Here is a tiny trained network, its code and every weight. The questions are about switching its units off for an input and a class, where a switched-off unit gives its printed mean instead of its output.

import numpy as np


def w(rows, s, z=0):
    codes = np.array(rows[::2]) - 128.0
    scale = np.full(codes.shape[1], s)
    scale[-1] = z or s
    return codes * scale


def f(y):
    return y / 2 * (1 + np.tanh(0.7978845608 * (y + 0.044715 * y**3)))


def log_softmax(a):
    a = a - a.max(-1, keepdims=True)
    return a - np.log(np.exp(a).sum(-1, keepdims=True))


def net(x, mask):
    res = np.array(x, float).reshape(1, 5) / 4 @ E
    y = f(res @ A[0][:, :-1].T + A[0][:, -1])
    res = res + np.where(mask, y, B[0][:, -1]) @ B[0][:, :-1]
    return log_softmax(res[-1] @ U[:, :-1].T + U[:, -1])


A, B = {}, {}
E = w([
[65,53,138,112,140,127,137,76,161],'x0',
[107,142,63,66,198,176,94,147,80],'x1',
[117,105,183,105,159,187,122,252,181],'x2',
[147,44,123,138,130,61,122,190,44],'x3',
[133,131,194,162,165,172,186,79,54],'x4',
],0.012)
A[0] = w([
[128,118,158,183,69,88,107,128,171,49],'n1',
[98,116,78,142,117,117,37,158,206,3],'n2',
[85,130,70,153,71,65,106,47,89,220],'n3',
[116,129,45,35,218,186,65,131,55,155],'n4',
[42,60,99,210,116,163,106,116,134,26],'n5',
[122,141,185,218,198,186,188,121,72,47],'n6',
[159,155,161,146,155,149,113,184,141,115],'n7',
[99,93,113,149,144,107,107,68,115,209],'n8',
[102,79,60,108,110,86,71,125,183,41],'n9',
[203,161,125,135,75,95,106,74,92,114],'n10',
[117,162,88,167,117,96,142,61,117,46],'n11',
[106,74,158,151,163,181,143,167,159,66],'n12',
[148,135,151,117,72,103,112,127,162,62],'n13',
[158,115,174,97,146,163,156,96,85,34],'n14',
[128,107,200,182,74,76,179,133,176,68],'n15',
[115,96,180,141,105,182,137,196,165,54],'n16',
[175,111,141,140,111,137,103,154,97,142],'n17',
[111,137,83,131,93,90,104,86,141,52],'n18',
[216,252,116,196,106,141,95,189,79,170],'n19',
[69,201,161,170,123,143,124,93,198,67],'n20',
[27,52,114,72,178,161,118,74,133,158],'n21',
[128,78,171,99,135,161,146,149,162,150],'n22',
[182,122,44,107,85,36,70,170,208,161],'n23',
[126,137,75,99,117,83,185,93,111,66],'n24',
[169,95,188,205,60,145,154,120,143,81],'n25',
[117,162,89,138,125,203,137,102,153,138],'n26',
[173,136,87,150,128,135,159,77,86,88],'n27',
[31,77,165,124,146,79,155,97,170,103],'n28',
[119,35,117,198,134,44,130,173,67,74],'n29',
[137,193,146,95,95,226,122,51,207,90],'n30',
[180,24,130,110,141,111,103,129,81,42],'n31',
[98,78,183,168,153,175,184,85,80,97],'n32',
[78,123,101,102,94,112,91,133,171,198],'n33',
],0.011,0.003)
B[0] = w([
[65,177,44,188,161,164,122,155,109,188],'n1',
[100,159,193,129,251,144,137,57,109,203],'n2',
[107,97,164,148,101,193,95,98,181,231],'n3',
[56,178,48,233,83,192,180,191,131,246],'n4',
[184,147,127,128,71,1,156,103,145,159],'n5',
[139,199,166,126,253,164,150,24,130,215],'n6',
[101,116,150,96,73,102,76,100,198,187],'n7',
[141,109,155,130,92,153,120,132,189,178],'n8',
[173,164,156,126,177,141,137,87,115,195],'n9',
[122,120,136,139,115,145,103,140,191,194],'n10',
[125,112,104,99,118,150,54,142,176,187],'n11',
[107,129,156,89,100,151,64,135,203,199],'n12',
[96,159,78,147,145,128,159,92,75,161],'n13',
[102,144,148,107,218,144,140,101,109,164],'n14',
[68,184,48,197,86,124,152,210,86,223],'n15',
[100,130,123,139,110,188,44,133,212,219],'n16',
[192,85,141,153,129,108,114,130,154,160],'n17',
[111,143,149,115,144,154,103,134,151,169],'n18',
[188,112,135,105,17,6,215,74,227,235],'n19',
[203,66,120,136,127,129,103,200,57,207],'n20',
[143,139,107,178,60,68,189,132,203,211],'n21',
[173,118,138,112,90,143,58,85,195,194],'n22',
[146,155,197,129,225,177,174,60,116,254],'n23',
[88,128,179,127,119,171,66,161,149,167],'n24',
[98,216,87,163,127,188,138,158,83,208],'n25',
[164,51,106,171,122,156,134,183,72,181],'n26',
[91,110,135,141,149,126,89,102,209,177],'n27',
[142,130,129,133,21,31,218,118,200,199],'n28',
[189,73,120,119,168,149,123,201,83,226],'n29',
[212,32,124,173,186,110,113,194,58,241],'n30',
[175,44,112,148,170,132,106,187,84,187],'n31',
[145,162,183,117,211,122,164,71,114,208],'n32',
[153,148,188,140,156,134,197,98,102,189],'n33',
],0.0079,0.014)
U = w([
[132,169,186,119,208,144,154,62,111,143],'0',
[69,189,61,190,115,158,144,163,107,150],'1',
[205,25,138,141,148,131,99,167,75,84],'2',
[170,114,145,115,68,69,200,93,183,195],'3',
[96,110,165,113,118,162,7,107,190,79],'4',
[145,109,161,108,104,164,185,113,115,253],'5',
[59,137,146,81,100,48,116,97,76,75],'6',
[80,176,95,59,89,109,146,120,80,77],'7',
],0.012,0.0049)

Each question gives the input, the list of numbers given to net, and the class t.
The units are the neurons (one row each of A and B). Each row of codes is followed by its name. A weight is (code - 128) times the scale printed after its matrix; where a second scale follows, it is the last column's (A, B and U).
mask holds one flag per neuron, in row order. A switched-off neuron (its flag False) gives its mean, the last column of its row in B, instead of its output. The means were averaged over made-up inputs and are rounded, as every weight is.
A unit's drop is (log p(t) with every unit on - log p(t) with that unit switched off) / (log p(t) with every unit on - log p(t) with every unit switched off).
The circuit of an input: a set's keep is (log p(t) with only the set's units on - log p(t) with every unit switched off) / (log p(t) with every unit on - log p(t) with every unit switched off). Starting from the 12 units with the biggest drops (on a tie, the unit counted first), units are removed one at a time, each time the one whose removal leaves the highest keep (on an exact tie, the one counted first), for as long as the keep stays at least 0.8.
circuit, biggest first: the units of the circuit, biggest drop first
unit that matters most: the unit with the biggest drop
top k neurons: the k neurons with the biggest drops, biggest first
drop when u is switched off: that unit's drop, to one decimal
input [5,4,5,-4,1], class 3: unit that matters most : n21
input [7,3,-6,-6,3], class 3: top 2 neurons : n21, n28
input [-3,-8,8,2,-3], class 1: top 2 neurons : n15, n25
input [-8,7,1,-2,2], class 3: top 2 neurons : n19, n15
input [1,6,-5,-1,5], class 1: top 3 neurons : n4, n23, n2
input [4,-7,-8,-8,-2], class 2: top 3 neurons : n30, n20, n4
input [6,-1,3,-6,4], class 2: top 3 neurons : n30, n20, n19
input [6,1,6,-5,-4], class 3: top 3 neurons : n21, n28, n33
input [-8,-3,8,-4,-1], class 3: top 2 neurons : n19, n3
input [5,-6,2,3,-6], class 0: top 3 neurons : n23, n4, n2
input [-1,5,3,-6,1], class 2: top 3 neurons : n30, n15, n26
input [-6,-4,7,5,3], class 4: top 2 neurons : n16, n28
input [5,2,7,6,2], class 4: top 2 neurons : n12, n30
input [-8,-1,3,4,-4], class 3: circuit, biggest first : n19
input [-1,3,1,-5,4], class 2: circuit, biggest first : n30, n26
input [2,8,2,-3,3], class 1: drop when n4 is switched off : 0.1
input [6,7,-3,3,2], class 1: drop when n19 is switched off : 0.3
input [-7,4,-1,-7,0], class 2: drop when n28 is switched off : 0.2
